Here is a tiny trained network, its code and every weight. The questions are about switching its units off for an input and a target symbol, where a switched-off unit gives its printed mean instead of its output.

import numpy as np


def w(rows, s, z=0):
    codes = np.array(rows[::2]) - 128.0
    scale = np.full(codes.shape[1], s)
    scale[-1] = z or s
    return codes * scale


def f(y):
    return y / 2 * (1 + np.tanh(0.7978845608 * (y + 0.044715 * y**3)))


def softmax(a):
    e = np.exp(a - a.max(-1, keepdims=True))
    return e / e.sum(-1, keepdims=True)


def log_softmax(a):
    a = a - a.max(-1, keepdims=True)
    return a - np.log(np.exp(a).sum(-1, keepdims=True))


def net(x, mask):
    ids = ['αβγδεζηθλμστφψω'.index(c) for c in x.split()]
    T = len(ids)
    res = E[ids] + P[:T]
    r = res
    for j in range(2):
        rows = slice(4 * j, 4 * j + 4)
        q, k, v = (r @ M[0][rows].T for M in (Q, K, V))
        z = softmax(np.where(np.tri(T) > 0, q @ k.T / 4**0.5, -1e9)) @ v
        o = O[0][rows]
        res = res + np.where(mask[j], z, o[:, -1]) @ o[:, :-1]
    y = f(res @ A[0][:, :-1].T + A[0][:, -1])
    res = res + np.where(mask[2:14], y, B[0][:, -1]) @ B[0][:, :-1]
    return log_softmax(res[-1] @ U[:, :-1].T + U[:, -1])


Q, K, V, O, A, B = {}, {}, {}, {}, {}, {}
E = w([
[143,144,199,111,128,122,155,83,240],'α',
[177,158,182,50,114,143,158,102,204],'β',
[126,139,179,104,163,163,189,118,220],'γ',
[157,150,86,102,161,77,109,58,232],'δ',
[176,154,65,97,104,127,155,123,234],'ε',
[200,112,114,117,226,134,144,121,211],'ζ',
[81,104,114,124,217,120,172,46,191],'η',
[115,9,195,104,88,80,168,188,132],'θ',
[121,103,86,182,114,238,187,148,204],'λ',
[148,116,71,101,191,197,171,89,123],'μ',
[55,108,67,131,135,137,153,59,127],'σ',
[136,66,171,104,193,184,82,39,140],'τ',
[148,70,117,141,64,152,66,55,175],'φ',
[158,115,122,5,96,133,127,65,77],'ψ',
[245,87,31,134,150,70,106,155,128],'ω',
],0.015)
P = w([
[151,216,161,156,144,152,110,67,72],'0',
[191,178,128,162,139,166,151,52,81],'1',
[201,149,110,166,139,182,151,81,95],'2',
[159,114,104,134,132,159,153,88,139],'3',
[151,92,90,125,124,161,154,105,148],'4',
[134,66,88,104,125,149,146,119,178],'5',
[129,37,71,104,122,160,148,141,190],'6',
[114,22,78,99,134,133,156,142,199],'7',
[85,2,75,75,116,128,169,143,241],'8',
],0.0087)
Q[0] = w([
[167,81,106,101,79,80,102,89,203],'head 0',
[153,110,84,114,158,222,177,11,125],'head 0',
[180,146,85,155,122,239,164,119,194],'head 0',
[196,97,96,50,193,136,243,60,242],'head 0',
[145,134,151,69,70,95,200,101,182],'head 1',
[117,126,39,137,165,183,193,35,190],'head 1',
[52,183,146,94,134,80,149,212,138],'head 1',
[57,25,154,86,131,138,170,76,235],'head 1',
],0.011)
K[0] = w([
[148,59,158,86,128,97,200,151,142],'head 0',
[125,55,122,129,81,97,118,154,50],'head 0',
[95,28,98,87,164,128,137,127,80],'head 0',
[96,11,120,131,100,119,155,167,127],'head 0',
[123,106,63,98,178,111,103,133,137],'head 1',
[140,18,117,111,136,155,102,128,111],'head 1',
[110,164,146,148,161,163,150,82,191],'head 1',
[135,61,78,72,109,149,133,118,164],'head 1',
],0.013)
V[0] = w([
[98,80,185,173,68,86,106,156,104],'head 0',
[54,116,102,145,146,95,115,77,50],'head 0',
[82,118,142,213,175,217,184,109,145],'head 0',
[169,166,202,102,207,79,136,146,149],'head 0',
[127,162,184,50,6,163,159,129,106],'head 1',
[102,114,186,69,176,209,195,151,98],'head 1',
[105,188,63,119,116,98,238,176,147],'head 1',
[174,121,63,106,152,167,124,155,33],'head 1',
],0.012)
O[0] = w([
[136,113,138,225,81,108,99,117,103,2],'head 0',
[154,38,146,130,189,33,110,136,150,93],'head 0',
[182,164,204,135,159,128,121,206,203,215],'head 0',
[40,187,82,114,96,113,95,126,147,16],'head 0',
[117,123,155,122,24,86,193,81,179,99],'head 1',
[130,142,168,81,10,70,102,222,132,146],'head 1',
[82,191,166,125,192,93,208,159,103,24],'head 1',
[110,43,66,127,106,171,190,214,84,167],'head 1',
],0.012,0.0044)
A[0] = w([
[195,73,149,163,142,216,188,203,173,142],'neuron 0',
[67,199,84,131,182,124,52,126,143,181],'neuron 1',
[247,102,74,154,202,131,116,130,119,161],'neuron 2',
[27,58,101,143,179,171,165,116,95,34],'neuron 3',
[71,174,50,113,78,210,77,95,193,124],'neuron 4',
[135,211,174,152,188,162,102,104,121,2],'neuron 5',
[91,110,147,180,1,78,155,140,93,88],'neuron 6',
[170,126,107,93,123,116,219,108,91,208],'neuron 7',
[206,62,132,187,123,143,99,62,152,81],'neuron 8',
[37,184,100,230,151,153,35,187,76,229],'neuron 9',
[135,180,168,74,210,62,232,183,130,94],'neuron 10',
[100,153,171,7,127,98,69,102,179,116],'neuron 11',
],0.0065,0.0039)
B[0] = w([
[128,129,93,87,109,72,50,40,79,251],'neuron 0',
[174,54,126,141,123,190,152,154,183,160],'neuron 1',
[55,136,233,145,97,144,98,133,118,244],'neuron 2',
[128,133,97,161,41,111,72,168,103,160],'neuron 3',
[147,91,206,122,183,59,177,173,2,194],'neuron 4',
[200,80,89,212,66,104,160,106,86,157],'neuron 5',
[177,195,94,134,223,111,93,154,183,183],'neuron 6',
[75,134,158,176,152,134,149,86,135,182],'neuron 7',
[85,172,100,72,131,170,180,160,168,207],'neuron 8',
[173,183,195,44,110,86,180,124,152,146],'neuron 9',
[61,146,42,181,138,82,138,112,143,207],'neuron 10',
[135,96,95,176,93,150,125,171,95,187],'neuron 11',
],0.0075,0.016)
U = w([
[69,123,156,176,72,148,181,195,166,254],'α',
[108,138,132,142,99,121,153,138,149,124],'β',
[52,205,34,53,141,143,134,170,168,113],'γ',
[129,152,148,91,135,187,142,53,166,145],'δ',
[91,156,106,173,153,149,238,115,134,123],'ε',
[108,160,181,77,102,101,184,148,85,49],'ζ',
[233,72,99,160,172,126,169,102,104,39],'η',
[181,209,34,182,88,100,82,44,119,149],'θ',
[106,84,168,150,175,13,140,116,114,161],'λ',
[184,74,125,90,104,118,85,181,139,108],'μ',
[163,83,167,202,75,101,160,122,108,157],'σ',
[178,117,110,91,179,150,190,193,125,109],'τ',
[139,2,69,122,61,97,221,92,177,145],'φ',
[128,63,37,224,124,164,147,178,223,126],'ψ',
[84,84,80,200,92,150,118,127,82,98],'ω',
],0.0045,0.0024)

Each question gives the input, a string of symbols that net reads in full, and the target symbol t.
The units are the heads (4 rows each of Q, K, V and O) and the neurons (one row each of A and B). Each row of codes is followed by its name. A weight is (code - 128) times the scale printed after its matrix; where a second scale follows, it is the last column's (O, A, B and U).
mask holds one flag per unit, heads first, then neurons. A switched-off unit (its flag False) gives its mean, the last column of its rows in O or B, instead of its output. The means were averaged over made-up inputs and are rounded, as every weight is.
A unit's drop is (log p(t) with every unit on - log p(t) with that unit switched off) / (log p(t) with every unit on - log p(t) with every unit switched off).
The circuit of an input: a set's keep is (log p(t) with only the set's units on - log p(t) with every unit switched off) / (log p(t) with every unit on - log p(t) with every unit switched off). Starting from the 12 units with the biggest drops (on a tie, the unit counted first), units are removed one at a time, each time the one whose removal leaves the highest keep (on an exact tie, the one counted first), for as long as the keep stays at least 0.8.
units of the circuit, in order: the units of the circuit, biggest drop first
k most important neurons: the k neurons with the biggest drops, biggest first
drop when u is switched off: that unit's drop, to one decimal
input ψ α α τ α σ ζ, target λ: units of the circuit, in order => (head 0; neuron 2; neuron 0)
input ζ α ε α β β ζ ω η, target ω: units of the circuit, in order => (neuron 3; head 1; head 0)
input α σ ζ μ α μ ω σ η, target ω: units of the circuit, in order => (head 1; neuron 3; neuron 2)
input ζ α β τ, target μ: units of the circuit, in order => (head 1; head 0)
input α ε ζ λ α φ λ σ α, target λ: units of the circuit, in order => (head 0; neuron 0)
input δ σ γ ψ α σ β, target λ: 2 most important neurons => (neuron 0; neuron 10)
input μ ω ε λ β σ, target λ: units of the circuit, in order => (head 0; head 1; neuron 2)
input ψ ζ γ, target φ: units of the circuit, in order => (head 1; head 0)
input ε μ ψ ζ δ α δ γ, target η: units of the circuit, in order => (head 1; neuron 5)
input β τ ζ ψ α, target φ: units of the circuit, in order => (head 1)
input ω α σ μ σ ψ ω α α, target ω: units of the circuit, in order => (head 1; neuron 3; head 0)
input γ β σ φ ζ ω σ σ λ, target λ: units of the circuit, in order => (head 0; neuron 0; head 1)
input θ σ φ, target θ: 2 most important neurons => (neuron 6; neuron 2)
input α τ ε δ, target μ: units of the circuit, in order => (head 1; head 0; neuron 10)
input σ ζ β μ α, target γ: units of the circuit, in order => (head 0; head 1; neuron 10)
input α φ γ, target δ: most important neuron => (neuron 8)
input δ η β, target ψ: 2 most important neurons => (neuron 10; neuron 11)
input α β μ δ, target γ: drop when neuron 4 is switched off => 0.1
input ζ η ε α ψ ζ σ, target φ: drop when head 1 is switched off => 0.7
input ζ γ α α σ ω ψ, target ω: drop when head 0 is switched off => 0.3
input ζ ψ φ, target φ: most important neuron => (neuron 2)
